[  5.7 -12.2 -16.6  13.8   1.7   0.4  15.0 -23.6  -0.8   1.8   2.5 -20.6
  12.0   1.0  -6.0   1.9 -25.4  -3.2   8.1 -26.5   0.4   8.9 -35.4 -14.5
   6.5  22.8  18.0 -13.2  12.1  11.4   0.4  11.6   3.2 -12.0 -18.9  19.1
   3.9  10.1 -11.4 -19.6  -0.3  -3.9  -9.1  -6.8   0.1   4.1  -3.6 -22.5
  12.3  -5.0  12.9]	(72)/J390
[  1.1 -25.4  45.7 -30.8  16.4  15.5  31.1  -5.2   2.5  11.9 -13.2 -44.8
   9.1  20.3 -49.5  25.3 -51.9   3.2  34.6  -1.2  -3.7  48.6 -32.4 -22.1
   4.4 -10.5   1.6  -8.5 -38.5  38.7   1.1  -8.5   9.2 -16.1 -19.2  20.8
   8.1   1.8   3.2 -34.1   4.3  14.6 -12.0  16.5 -32.7 -19.4  -9.3  -1.6
   0.0  15.3 -13.3]	(72)/J46
[ -4.4  14.3 -44.6  12.9  -4.0   1.4  25.3 -23.6 -17.0   6.1  -3.1 -10.0
  -5.6 -14.6  -7.5   0.7 -26.1   7.1   9.1  26.7  35.2 -59.1  -5.7   4.0
 -16.4   1.5  -4.5  -8.5   6.0  18.0  -5.1 -12.7  16.6 -14.4 -19.7  -9.7
  17.2  21.4 -13.5 -34.1  17.9 -13.3  13.2  10.8  -1.2  42.3  -3.7  -6.8
 -22.8 -14.8  25.4]	(72)/J390
[  8.7 -12.2 -15.9   8.6  16.3 -14.5  13.4  10.6   0.6   5.0 -24.0 -15.2
  20.6  14.9  -2.6 -15.0 -42.4  -9.9   0.6 -15.2  -0.2  30.6 -30.4 -25.3
   8.8   6.0  24.3  -4.2  -6.3  -7.8 -19.6  11.6  17.2  -4.1  -1.5  29.6
 -14.4  13.7 -15.6 -21.4  -2.8   8.9   0.6  21.8  -1.5   3.5   5.9 -15.6
  -0.6  -0.5   1.0]	(75)/J390
[ -5.7  -7.8  -7.9  -6.3  19.5 -10.5   6.4  -4.7  10.3  -7.3  -8.7 -19.1
 -15.6  16.4 -22.4   4.2   0.9  -3.1 -10.9   7.7   1.2  19.4 -10.5   9.7
   6.5   4.5  -1.4 -19.3 -16.4  20.6   2.0  -6.3  29.0 -36.3 -12.5  29.9
  -1.3 -13.5  -5.3 -26.2  11.9  -4.3 -24.1   2.6 -23.5 -19.7 -19.0  -8.9
   6.4  -0.7  12.9]	(75)/J390
[ -9.1 -32.6  59.8  17.7  -7.8 -11.4  15.9  -4.0  -2.7   8.1 -17.5 -25.4
 -11.7  -5.0 -37.3  14.6 -73.8  -6.6   3.6   2.9   4.0  18.2 -34.1 -17.0
 -32.4  -1.2 -10.1 -16.0   3.7  30.7  -6.8  13.9  -1.5   9.2 -15.1  -2.0
   7.6   5.7  -0.9 -24.7  -0.3   2.6   3.1  -1.5 -12.5  17.9   0.5 -17.7
 -23.9  -4.8  -2.1]	(72)/J46
[ -9.3 -16.7 -13.6   1.1  18.0 -26.8   8.9  14.0  15.6  -8.1 -23.3  -3.9
   9.3  29.0  -9.3  -4.2 -61.5 -12.4 -10.8 -32.0 -10.4  53.4 -33.6 -29.9
  -0.9   4.4  31.3  -3.7   1.4  -3.2  19.5  11.5  18.6  -1.0  -3.4  60.1
 -12.2   5.7 -12.0 -39.1 -17.6  17.5 -22.5   0.2  -6.6  -9.8  21.9 -19.0
  -2.3   7.0   1.8]	(75)/J390
[ -0.7  -4.8  12.4  -4.6  12.2 -13.8  15.1 -27.5 -12.1 -18.1 -14.2 -19.1
  -1.1  42.6 -16.5  -2.1 -32.6  -9.6   9.5  -2.6  12.0  14.0  14.4   1.6
   1.7  -2.4 -18.9 -19.1  -6.8  20.8   8.4 -13.5   9.8 -37.1 -25.2  11.8
  10.9  15.8   1.0 -32.7  14.6  10.2 -10.4  11.3 -29.3 -16.7 -37.6  -5.8
 -10.5   7.0   3.7]	(72)/J774
[ -2.6 -27.4  39.8  -1.5  17.0  -4.1  -8.3  -8.6  -5.6   1.2 -21.1   3.1
 -14.4  11.9 -16.5   5.9 -50.7   5.8  -4.8  -9.7 -10.8  23.3  -9.4  12.2
 -42.8 -21.8 -14.8 -13.3 -23.7  14.4   3.5  -5.2  -0.3 -11.5 -26.7  11.9
  -0.8  27.9   5.8 -20.2  36.2   8.3   3.5   6.2 -14.6  19.6   7.2  -5.3
 -19.5   0.6 -22.2]	(72)/J46
[-12.4 -31.8  65.1  17.6  16.9   4.9   7.9 -22.9  -9.0  13.1 -23.7 -12.2
  14.2  19.3 -25.3  27.3 -80.0  -2.7  28.6  -4.9 -16.6  24.2 -18.2 -10.0
 -49.9 -11.8 -10.4  -8.3 -39.1  32.3  13.1   6.3  14.5  -4.2 -34.0   7.8
  -7.0  40.4   2.7 -44.2   3.2   7.7 -15.5  16.4 -46.6  18.0 -24.6   5.0
 -30.7   7.2 -20.7]	(72)/J46
[ -2.3   9.3 -18.5  39.0  -0.5 -21.8  15.1   1.6  15.5   1.7  -5.0  -8.2
 -42.2   0.6  14.7  12.2  10.9 -10.6 -13.9 -18.4  10.0  26.4 -30.3  -3.9
  -1.6  -4.4  -2.4 -19.3   1.4  26.3  34.3  20.2   8.6 -18.7 -21.5  36.9
  22.2  17.4  12.4 -32.7  12.0 -17.9 -26.9 -18.7 -20.4 -22.7   7.6 -24.8
  21.4 -12.4  13.5]	(72)/J46
[  4.2 -41.5  45.7  40.5  19.2   3.0  11.8  17.5  -4.9  -9.1  -9.0  -9.9
 -20.0  28.3   6.2  18.9 -26.8  -6.0  34.4 -12.9 -26.4  19.0 -31.7   5.9
 -13.8  -5.7  10.9  -8.4 -55.7  39.4  19.2 -10.3   8.5 -15.2 -43.0   4.9
  -8.8  21.0 -10.3 -17.0  12.3   0.7  -9.4   2.8 -36.1  -3.4 -10.5  -3.4
  -4.5  -1.7  -0.8]	(72)/J46
[  3.1 -18.9  40.1  16.7   5.3  -3.3  11.5  -1.7  -7.3  -1.3 -17.5 -17.3
   7.4  20.0 -23.4   8.7 -52.8  -9.7  25.6 -12.2   1.0  49.6 -21.3 -31.3
   8.6  19.1  11.7   7.6  -8.5  17.0   5.6   2.6   3.5  14.4   3.6  22.2
   3.4   7.0   8.6 -37.6  46.5  17.8 -22.8  -8.2 -20.6 -16.2   1.8 -15.5
   0.5  15.2 -21.9]	(72)/J46
[ -7.9   1.2  -1.7  11.3   4.5 -22.5  34.1  -7.8   2.2  -7.7 -23.6  -4.5
 -13.7  17.6 -15.3   9.0 -43.4  -1.9  -3.3  -6.0  21.3  21.0 -26.5 -19.9
 -24.5  -2.8 -13.4 -23.2   5.9  10.0  -1.4   7.6  28.8  -2.8  -2.8  23.2
  29.2  11.4  -7.8 -41.7  -1.0  15.5 -18.9   6.5 -12.5  -8.1  25.3 -29.7
   1.1  -7.4  11.2]	(75)/J390
